Here is a tiny trained network, its code and every weight. The questions are about switching its units off for an input and a target symbol, where a switched-off unit gives its printed mean instead of its output.

import numpy as np


def w(rows, s, z=0):
    codes = np.array(rows[::2]) - 128.0
    scale = np.full(codes.shape[1], s)
    scale[-1] = z or s
    return codes * scale


def f(y):
    return np.maximum(y, 0)


def softmax(a):
    e = np.exp(a - a.max(-1, keepdims=True))
    return e / e.sum(-1, keepdims=True)


def log_softmax(a):
    a = a - a.max(-1, keepdims=True)
    return a - np.log(np.exp(a).sum(-1, keepdims=True))


def net(x, mask):
    ids = ['αβγζπφ'.index(c) for c in x.split()]
    T = len(ids)
    res = E[ids] + P[:T]
    r = res
    for j in range(2):
        rows = slice(4 * j, 4 * j + 4)
        q, k, v = (r @ M[0][rows].T for M in (Q, K, V))
        z = softmax(np.where(np.tri(T) > 0, q @ k.T / 4**0.5, -1e9)) @ v
        o = O[0][rows]
        res = res + np.where(mask[j], z, o[:, -1]) @ o[:, :-1]
    y = f(res @ A[0][:, :-1].T + A[0][:, -1])
    res = res + np.where(mask[2:10], y, B[0][:, -1]) @ B[0][:, :-1]
    return log_softmax(res[-1] @ U[:, :-1].T + U[:, -1])


Q, K, V, O, A, B = {}, {}, {}, {}, {}, {}
E = w([
[134,247,159],'α',
[143,120,97],'β',
[170,116,120],'γ',
[89,86,141],'ζ',
[131,143,206],'π',
[129,137,78],'φ',
],0.015)
P = w([
[2,145,69],'0',
[193,78,171],'1',
[34,197,86],'2',
[197,83,171],'3',
[65,198,100],'4',
[191,79,179],'5',
[79,199,105],'6',
[187,77,178],'7',
[90,199,124],'8',
[186,65,177],'9',
],0.0062)
Q[0] = w([
[94,173,167],'head 0',
[125,48,96],'head 0',
[188,151,86],'head 0',
[150,2,130],'head 0',
[110,210,184],'head 1',
[120,113,103],'head 1',
[197,142,178],'head 1',
[144,80,107],'head 1',
],0.021)
K[0] = w([
[108,75,86],'head 0',
[95,167,180],'head 0',
[195,176,126],'head 0',
[126,184,252],'head 0',
[159,193,207],'head 1',
[117,115,94],'head 1',
[185,123,172],'head 1',
[111,86,95],'head 1',
],0.021)
V[0] = w([
[84,145,130],'head 0',
[198,79,14],'head 0',
[222,250,21],'head 0',
[100,67,50],'head 0',
[222,124,82],'head 1',
[2,180,162],'head 1',
[77,208,94],'head 1',
[181,91,128],'head 1',
],0.0065)
O[0] = w([
[69,120,155,133],'head 0',
[175,91,2,121],'head 0',
[110,213,20,251],'head 0',
[88,49,75,90],'head 0',
[169,132,200,174],'head 1',
[34,66,85,92],'head 1',
[60,55,167,150],'head 1',
[171,167,125,133],'head 1',
],0.0074,0.0017)
A[0] = w([
[163,179,68,72],'neuron 0',
[89,98,116,254],'neuron 1',
[233,158,175,120],'neuron 2',
[196,6,89,79],'neuron 3',
[153,216,245,96],'neuron 4',
[182,244,187,142],'neuron 5',
[203,34,253,72],'neuron 6',
[210,12,207,213],'neuron 7',
],0.016,0.0055)
B[0] = w([
[158,102,182,188],'neuron 0',
[149,192,175,194],'neuron 1',
[8,136,119,253],'neuron 2',
[43,222,159,173],'neuron 3',
[136,243,40,234],'neuron 4',
[222,48,188,255],'neuron 5',
[81,63,252,226],'neuron 6',
[199,97,1,240],'neuron 7',
],0.03,0.0098)
U = w([
[254,191,143,253],'α',
[99,210,8,29],'β',
[56,129,139,26],'γ',
[111,249,209,153],'ζ',
[191,123,8,214],'π',
[181,104,243,70],'φ',
],0.0058,0.0035)

Each question gives the input, a string of symbols that net reads in full, and the target symbol t.
The units are the heads (4 rows each of Q, K, V and O) and the neurons (one row each of A and B). Each row of codes is followed by its name. A weight is (code - 128) times the scale printed after its matrix; where a second scale follows, it is the last column's (O, A, B and U).
mask holds one flag per unit, heads first, then neurons. A switched-off unit (its flag False) gives its mean, the last column of its rows in O or B, instead of its output. The means were averaged over made-up inputs and are rounded, as every weight is.
A unit's drop is (log p(t) with every unit on - log p(t) with that unit switched off) / (log p(t) with every unit on - log p(t) with every unit switched off).
The circuit of an input: a set's keep is (log p(t) with only the set's units on - log p(t) with every unit switched off) / (log p(t) with every unit on - log p(t) with every unit switched off). Starting from all 10 units, units are removed one at a time, each time the one whose removal leaves the highest keep (on an exact tie, the one counted first), for as long as the keep stays at least 0.8.
circuit, biggest first: the units of the circuit, biggest drop first
most important unit: the unit with the biggest drop
k most important neurons: the k neurons with the biggest drops, biggest first
heads that matter: for each layer, one digit per head in row order, 1 if its drop is at least 0.15 and else 0, layers parted by /
drop of u: that unit's drop, to one decimal
input β β β γ β β, target β: heads that matter => 10
input β φ β β β ζ φ φ ζ, target α: circuit, biggest first => [neuron 2]
input γ β α π α γ β φ, target α: circuit, biggest first => [neuron 5; neuron 4; head 0]
input α π γ β, target π: 4 most important neurons => [neuron 4; neuron 5; neuron 7; neuron 2]
input γ π β γ ζ γ γ γ π, target α: 3 most important neurons => [neuron 2; neuron 6; neuron 7]
input γ γ φ φ, target ζ: heads that matter => 10
input β γ φ γ γ γ ζ φ γ, target φ: heads that matter => 11
input ζ α β, target ζ: heads that matter => 01
input γ π φ ζ, target π: 3 most important neurons => [neuron 7; neuron 4; neuron 5]
input π β γ β φ φ γ α α ζ, target α: circuit, biggest first => [neuron 4; head 0; neuron 2]
input γ γ β π γ γ β β, target π: circuit, biggest first => [neuron 7; head 0]
input α γ π ζ, target π: 3 most important neurons => [neuron 7; neuron 4; neuron 0]
input γ γ β γ β γ γ β, target β: 2 most important neurons => [neuron 6; neuron 3]
input β ζ β φ, target ζ: most important unit => neuron 3
input β β ζ φ φ ζ, target φ: 2 most important neurons => [neuron 6; neuron 2]
input γ γ γ α α, target α: 2 most important neurons => [neuron 6; neuron 2]
input β φ ζ, target ζ: 2 most important neurons => [neuron 5; neuron 7]
input γ β γ γ β γ γ ζ β, target φ: 4 most important neurons => [neuron 4; neuron 7; neuron 0; neuron 2]
input β ζ β γ γ α γ φ α, target α: 3 most important neurons => [neuron 2; neuron 6; neuron 3]
input β φ γ α γ γ γ γ γ, target φ: most important unit => neuron 7
input γ α γ γ π β γ β β, target φ: 3 most important neurons => [neuron 4; neuron 7; neuron 2]
input φ β γ φ γ π φ β π φ, target π: 2 most important neurons => [neuron 7; neuron 4]
input ζ ζ β, target ζ: drop of neuron 5 => 1.8
input γ γ β γ, target γ: drop of neuron 3 => 0.4
